Below is a small trained network, with its code and all its weights. Each question gives an input and a target symbol and asks what happens when units are switched off, that is, made to give their printed mean instead of their output.

import numpy as np


def w(rows, s, z=0):
    codes = np.array(rows[::2]) - 128.0
    scale = np.full(codes.shape[1], s)
    scale[-1] = z or s
    return codes * scale


def f(y):
    return y / 2 * (1 + np.tanh(0.7978845608 * (y + 0.044715 * y**3)))


def softmax(a):
    e = np.exp(a - a.max(-1, keepdims=True))
    return e / e.sum(-1, keepdims=True)


def log_softmax(a):
    a = a - a.max(-1, keepdims=True)
    return a - np.log(np.exp(a).sum(-1, keepdims=True))


def net(x, mask):
    ids = ['ΦΨαγδζηπω'.index(c) for c in x.split()]
    T = len(ids)
    res = E[ids] + P[:T]
    u = 0
    for l in range(3):
        q, k, v = (res @ M[l].T for M in (Q, K, V))
        z = softmax(np.where(np.tri(T) > 0, q @ k.T / 3**0.5, -1e9)) @ v
        res = res + np.where(mask[u], z, O[l][:, -1]) @ O[l][:, :-1]
        u += 1
        y = f(res @ A[l][:, :-1].T + A[l][:, -1])
        res = res + np.where(mask[u : u + 12], y, B[l][:, -1]) @ B[l][:, :-1]
        u += 12
    return log_softmax(res[-1] @ U[:, :-1].T + U[:, -1])


Q, K, V, O, A, B = {}, {}, {}, {}, {}, {}
E = w([
[134,140,134,103,142],'Φ',
[65,94,118,158,158],'Ψ',
[122,122,95,172,255],'α',
[41,99,87,114,144],'γ',
[105,29,143,108,191],'δ',
[167,130,100,66,126],'ζ',
[190,121,123,91,132],'η',
[191,109,99,48,212],'π',
[142,100,157,78,36],'ω',
],0.012)
P = w([
[93,217,245,168,148],'0',
[90,149,188,172,128],'1',
[108,131,176,152,100],'2',
[129,116,125,161,103],'3',
[148,108,99,149,97],'4',
[159,103,60,156,88],'5',
[168,101,44,133,98],'6',
[172,105,2,146,97],'7',
],0.0066)
Q[0] = w([
[173,249,132,159,39],'L0H0',
[129,222,211,85,195],'L0H0',
[155,195,14,194,219],'L0H0',
],0.019)
K[0] = w([
[77,170,189,219,137],'L0H0',
[54,232,154,114,214],'L0H0',
[115,106,2,207,163],'L0H0',
],0.019)
V[0] = w([
[119,71,177,237,154],'L0H0',
[93,199,54,177,88],'L0H0',
[238,141,188,249,117],'L0H0',
],0.011)
O[0] = w([
[125,181,41,56,142,126],'L0H0',
[188,142,172,80,101,5],'L0H0',
[29,92,98,2,114,11],'L0H0',
],0.0086,0.0026)
A[0] = w([
[144,66,142,91,117,43],'L0N0',
[68,171,95,180,3,49],'L0N1',
[135,90,113,114,115,69],'L0N2',
[163,56,84,117,100,4],'L0N3',
[160,223,129,79,139,56],'L0N4',
[74,173,95,171,2,45],'L0N5',
[73,203,94,219,57,18],'L0N6',
[129,128,126,129,127,121],'L0N7',
[130,130,126,131,126,118],'L0N8',
[128,128,128,129,128,126],'L0N9',
[151,161,121,139,120,64],'L0N10',
[167,193,127,130,132,68],'L0N11',
],0.0079,0.0033)
B[0] = w([
[136,149,91,195,117,1],'L0N0',
[198,13,153,104,224,107],'L0N1',
[122,149,104,151,130,46],'L0N2',
[96,178,65,163,186,57],'L0N3',
[40,2,195,50,150,31],'L0N4',
[205,25,146,113,221,77],'L0N5',
[137,13,159,156,165,117],'L0N6',
[127,130,128,128,129,115],'L0N7',
[126,130,129,126,130,108],'L0N8',
[128,129,128,128,128,126],'L0N9',
[101,125,133,128,149,1],'L0N10',
[63,102,136,91,154,21],'L0N11',
],0.0093,0.00069)
Q[1] = w([
[117,156,157,108,115],'L1H0',
[17,120,169,152,157],'L1H0',
[110,26,96,251,73],'L1H0',
],0.014)
K[1] = w([
[93,143,149,109,96],'L1H0',
[200,162,252,129,140],'L1H0',
[253,58,74,135,116],'L1H0',
],0.014)
V[1] = w([
[147,131,93,141,84],'L1H0',
[254,157,83,78,241],'L1H0',
[111,144,158,149,101],'L1H0',
],0.0063)
O[1] = w([
[73,145,98,108,182,44],'L1H0',
[52,2,76,31,5,254],'L1H0',
[140,189,158,187,142,84],'L1H0',
],0.0033,0.00068)
A[1] = w([
[135,130,93,148,114,74],'L1N0',
[150,98,185,122,182,136],'L1N1',
[175,128,139,49,229,52],'L1N2',
[86,18,152,145,173,3],'L1N3',
[162,145,85,159,130,34],'L1N4',
[173,113,206,135,181,123],'L1N5',
[63,73,74,198,28,120],'L1N6',
[142,133,191,111,15,68],'L1N7',
[1,56,131,161,146,27],'L1N8',
[109,53,206,201,56,128],'L1N9',
[117,192,92,208,233,18],'L1N10',
[84,140,141,172,4,111],'L1N11',
],0.008,0.0042)
B[1] = w([
[118,138,145,88,140,113],'L1N0',
[102,104,115,172,72,149],'L1N1',
[110,31,156,162,75,98],'L1N2',
[83,178,66,104,88,149],'L1N3',
[105,117,183,63,144,104],'L1N4',
[90,95,132,147,43,148],'L1N5',
[140,164,107,83,226,252],'L1N6',
[83,139,7,132,13,99],'L1N7',
[23,90,50,85,87,186],'L1N8',
[135,105,29,205,56,250],'L1N9',
[111,43,99,43,123,160],'L1N10',
[137,142,98,182,117,125],'L1N11',
],0.012,0.0023)
Q[2] = w([
[54,237,158,104,8],'L2H0',
[165,108,206,52,106],'L2H0',
[143,32,211,75,84],'L2H0',
],0.014)
K[2] = w([
[26,116,255,144,42],'L2H0',
[9,135,132,176,178],'L2H0',
[20,182,78,136,128],'L2H0',
],0.014)
V[2] = w([
[150,54,150,71,70],'L2H0',
[90,1,102,177,164],'L2H0',
[53,92,243,178,207],'L2H0',
],0.0088)
O[2] = w([
[127,77,148,170,140,90],'L2H0',
[191,7,169,69,145,253],'L2H0',
[254,158,49,119,179,58],'L2H0',
],0.0077,0.0033)
A[2] = w([
[184,217,175,161,91,33],'L2N0',
[176,176,125,125,119,118],'L2N1',
[137,227,188,88,188,81],'L2N2',
[213,142,168,193,168,159],'L2N3',
[145,122,98,112,100,2],'L2N4',
[41,105,111,154,189,78],'L2N5',
[101,206,137,102,187,117],'L2N6',
[130,139,138,74,210,112],'L2N7',
[175,204,245,91,103,111],'L2N8',
[135,109,69,134,130,48],'L2N9',
[93,214,153,176,199,165],'L2N10',
[152,98,191,129,104,111],'L2N11',
],0.013,0.0067)
B[2] = w([
[161,133,241,45,148,154],'L2N0',
[161,92,129,152,176,154],'L2N1',
[137,252,80,147,222,164],'L2N2',
[50,106,159,153,162,233],'L2N3',
[107,114,163,155,128,109],'L2N4',
[202,138,177,132,128,253],'L2N5',
[104,113,177,75,104,175],'L2N6',
[119,86,74,107,76,208],'L2N7',
[214,116,89,174,79,165],'L2N8',
[108,190,127,112,153,170],'L2N9',
[53,105,123,122,64,205],'L2N10',
[140,203,109,155,146,172],'L2N11',
],0.022,0.0061)
U = w([
[144,152,192,102,149,13],'Φ',
[216,194,109,161,177,251],'Ψ',
[180,69,106,88,122,206],'α',
[228,103,222,165,135,160],'γ',
[85,168,95,125,129,70],'δ',
[120,114,217,117,56,41],'ζ',
[126,163,162,122,118,104],'η',
[88,73,168,183,190,210],'π',
[152,143,114,252,26,189],'ω',
],0.0044,0.0023)

Each question gives the input, a string of symbols that net reads in full, and the target symbol t.
The units are the heads (3 rows each of Q, K, V and O) and the neurons (one row each of A and B). Each row of codes is followed by its name. A weight is (code - 128) times the scale printed after its matrix; where a second scale follows, it is the last column's (O, A, B and U).
mask holds one flag per unit, layer by layer, with each layer's heads first. A switched-off unit (its flag False) gives its mean, the last column of its rows in O or B, instead of its output. The means were averaged over made-up inputs and are rounded, as every weight is.
A unit's drop is (log p(t) with every unit on - log p(t) with that unit switched off) / (log p(t) with every unit on - log p(t) with every unit switched off).
most important unit: the unit with the biggest drop
k most important neurons: the k neurons with the biggest drops, biggest first
top k neurons in layer l: the k neurons of layer l with the biggest drops, biggest first
input π Ψ γ, target Ψ: most important unit -> L2N9
input ζ ζ Φ Φ, target ζ: 2 most important neurons -> [L2N0; L2N10]
input η Ψ Ψ Φ, target Ψ: 3 most important neurons -> [L2N2; L1N9; L2N8]
input ω ω γ, target γ: 2 most important neurons -> [L2N5; L0N1]
input Ψ δ ζ γ δ, target ω: 2 most important neurons -> [L1N8; L1N9]
input ζ Ψ η, target ζ: 4 most important neurons -> [L2N0; L2N10; L0N1; L1N7]
input η ω Ψ Ψ ζ α, target α: top 2 neurons in layer 1 -> [L1N10; L1N9]
input Φ Φ η Ψ, target ζ: 3 most important neurons -> [L2N10; L2N6; L2N5]
input ω Ψ δ Ψ δ, target α: 3 most important neurons -> [L2N7; L1N10; L1N9]
input Ψ δ δ ζ, target δ: top 3 neurons in layer 0 -> [L0N1; L0N5; L0N6]
input α γ Ψ α Ψ Φ γ, target π: 4 most important neurons -> [L2N3; L1N8; L0N4; L1N3]
input Φ γ π ω Ψ δ, target γ: 2 most important neurons -> [L2N5; L1N9]
input δ π γ π Ψ γ π ζ, target γ: 2 most important neurons -> [L0N1; L0N5]
input δ η Φ δ, target ζ: top neuron in layer 0 -> [L0N1]
input α π Ψ, target Ψ: 4 most important neurons -> [L2N9; L2N5; L1N9; L1N6]
input Ψ π Ψ ω γ ω π Ψ, target γ: top 3 neurons in layer 1 -> [L1N6; L1N7; L1N5]
input δ ω α δ, target γ: 3 most important neurons -> [L2N5; L1N8; L0N5]
input α Ψ η, target α: 3 most important neurons -> [L0N4; L1N9; L1N2]
input α ω Ψ γ η ζ γ δ, target ω: 2 most important neurons -> [L2N10; L1N9]
input γ Ψ Φ, target γ: top 3 neurons in layer 2 -> [L2N0; L2N8; L2N1]
input Ψ η Φ α δ, target α: most important unit -> L0N4
input γ δ Ψ Ψ π η δ, target Ψ: 3 most important neurons -> [L1N8; L1N3; L1N9]
input γ Ψ ζ Ψ ω Ψ Ψ Φ, target Ψ: top 3 neurons in layer 2 -> [L2N2; L2N10; L2N8]
input Ψ η ζ, target Ψ: top 2 neurons in layer 2 -> [L2N2; L2N8]
input γ π η Φ, target π: top 3 neurons in layer 2 -> [L2N3; L2N5; L2N1]
input Φ δ Ψ ω η γ Ψ, target ζ: top 2 neurons in layer 1 -> [L1N5; L1N7]
input π ζ γ γ δ γ, target α: most important unit -> L2N7
input ζ ω π γ α η δ, target ζ: top 2 neurons in layer 2 -> [L2N10; L2N6]
input π ω π π η, target π: top 2 neurons in layer 2 -> [L2N3; L2N5]
input ω δ π Ψ η α γ, target ζ: top 3 neurons in layer 1 -> [L1N6; L1N5; L1N1]
